Here is a tiny trained network, its code and every weight. The questions are about switching its units off for an input and a class, where a switched-off unit gives its printed mean instead of its output.

import numpy as np


def w(rows, s, z=0):
    codes = np.array(rows[::2]) - 128.0
    scale = np.full(codes.shape[1], s)
    scale[-1] = z or s
    return codes * scale


def f(y):
    return np.maximum(y, 0)


def log_softmax(a):
    a = a - a.max(-1, keepdims=True)
    return a - np.log(np.exp(a).sum(-1, keepdims=True))


def net(x, mask):
    res = np.array(x, float).reshape(1, 5) / 4 @ E
    y = f(res @ A[0][:, :-1].T + A[0][:, -1])
    res = res + np.where(mask, y, B[0][:, -1]) @ B[0][:, :-1]
    return log_softmax(res[-1] @ U[:, :-1].T + U[:, -1])


A, B = {}, {}
E = w([
[151,121,174,213,111,45,176],'x0',
[145,106,152,216,200,200,108],'x1',
[187,89,136,137,63,187,224],'x2',
[97,66,254,92,123,152,114],'x3',
[142,211,107,187,53,84,53],'x4',
],0.0095)
A[0] = w([
[64,165,168,45,82,176,63,193],'neuron 0',
[68,137,73,82,136,173,76,137],'neuron 1',
[89,30,228,113,232,112,86,217],'neuron 2',
[116,233,75,137,41,129,49,184],'neuron 3',
[105,239,102,196,116,41,94,201],'neuron 4',
[99,189,141,209,96,33,89,104],'neuron 5',
[164,181,31,116,110,128,156,124],'neuron 6',
[129,149,199,160,79,4,122,187],'neuron 7',
[214,44,242,137,111,186,232,169],'neuron 8',
[192,153,101,255,148,197,107,185],'neuron 9',
[172,85,46,19,83,99,212,200],'neuron 10',
[160,119,26,43,116,208,118,233],'neuron 11',
[232,87,147,199,160,173,208,254],'neuron 12',
[112,186,105,157,56,29,107,178],'neuron 13',
[83,29,151,19,154,163,117,172],'neuron 14',
[73,49,168,43,169,173,125,104],'neuron 15',
],0.0078,0.0051)
B[0] = w([
[158,114,192,31,155,148,57,214],'neuron 0',
[179,137,93,67,211,153,85,187],'neuron 1',
[46,87,202,212,203,89,86,239],'neuron 2',
[226,139,125,36,124,141,63,238],'neuron 3',
[226,188,61,187,90,61,71,245],'neuron 4',
[170,186,123,228,86,86,52,211],'neuron 5',
[148,192,78,94,173,139,162,185],'neuron 6',
[146,159,186,145,56,64,120,212],'neuron 7',
[118,2,171,141,45,159,231,243],'neuron 8',
[128,87,55,195,159,198,88,214],'neuron 9',
[74,194,130,68,136,111,225,214],'neuron 10',
[114,175,128,59,192,191,184,218],'neuron 11',
[84,67,77,205,86,166,181,229],'neuron 12',
[179,200,116,122,38,71,94,223],'neuron 13',
[22,112,188,88,181,65,123,222],'neuron 14',
[47,60,185,97,190,64,107,204],'neuron 15',
],0.0087,0.012)
U = w([
[101,9,203,127,35,191,251,116],'0',
[163,163,222,56,12,102,108,22],'1',
[126,89,32,211,186,245,105,179],'2',
[201,193,57,146,47,10,77,131],'3',
[77,245,58,53,179,139,254,95],'4',
[177,149,129,23,175,227,39,2],'5',
[138,148,166,237,146,74,71,104],'6',
[19,87,214,92,212,76,62,156],'7',
],0.0085,0.003)

Each question gives the input, the list of numbers given to net, and the class t.
The units are the neurons (one row each of A and B). Each row of codes is followed by its name. A weight is (code - 128) times the scale printed after its matrix; where a second scale follows, it is the last column's (A, B and U).
mask holds one flag per neuron, in row order. A switched-off neuron (its flag False) gives its mean, the last column of its row in B, instead of its output. The means were averaged over made-up inputs and are rounded, as every weight is.
A unit's drop is (log p(t) with every unit on - log p(t) with that unit switched off) / (log p(t) with every unit on - log p(t) with every unit switched off).
The circuit of an input: a set's keep is (log p(t) with only the set's units on - log p(t) with every unit switched off) / (log p(t) with every unit on - log p(t) with every unit switched off). Starting from the 12 units with the biggest drops (on a tie, the unit counted first), units are removed one at a time, each time the one whose removal leaves the highest keep (on an exact tie, the one counted first), for as long as the keep stays at least 0.8.
units of the circuit, in order: the units of the circuit, biggest drop first
top k neurons: the k neurons with the biggest drops, biggest first
drop of u: that unit's drop, to one decimal
input [-6,-8,-4,5,6], class 5: units of the circuit, in order => (neuron 0; neuron 1)
input [7,-1,0,5,-6], class 0: units of the circuit, in order => (neuron 8)
input [-8,-4,3,-4,7], class 5: units of the circuit, in order => (neuron 3; neuron 11)
input [-4,5,1,-5,2], class 2: top 2 neurons => (neuron 9; neuron 0)
input [-4,7,-7,-6,1], class 5: top 2 neurons => (neuron 12; neuron 3)
input [7,-2,-3,1,-7], class 0: top 3 neurons => (neuron 8; neuron 0; neuron 1)
input [-5,-4,3,-1,-7], class 4: top 2 neurons => (neuron 10; neuron 11)
input [7,5,-3,8,-1], class 0: top 2 neurons => (neuron 8; neuron 12)
input [1,1,0,-5,-7], class 4: top 2 neurons => (neuron 10; neuron 8)
input [-2,7,4,4,4], class 0: top 2 neurons => (neuron 8; neuron 4)
input [0,0,2,7,4], class 0: top 2 neurons => (neuron 8; neuron 4)
input [-4,-3,0,2,2], class 5: drop of neuron 2 => 0.2
input [0,8,-7,-3,-3], class 2: drop of neuron 9 => 0.1
input [-3,2,8,-2,1], class 0: drop of neuron 8 => 0.2
input [3,5,3,4,-2], class 0: drop of neuron 0 => 0.0
input [0,6,-5,0,4], class 3: top neuron => (neuron 4)
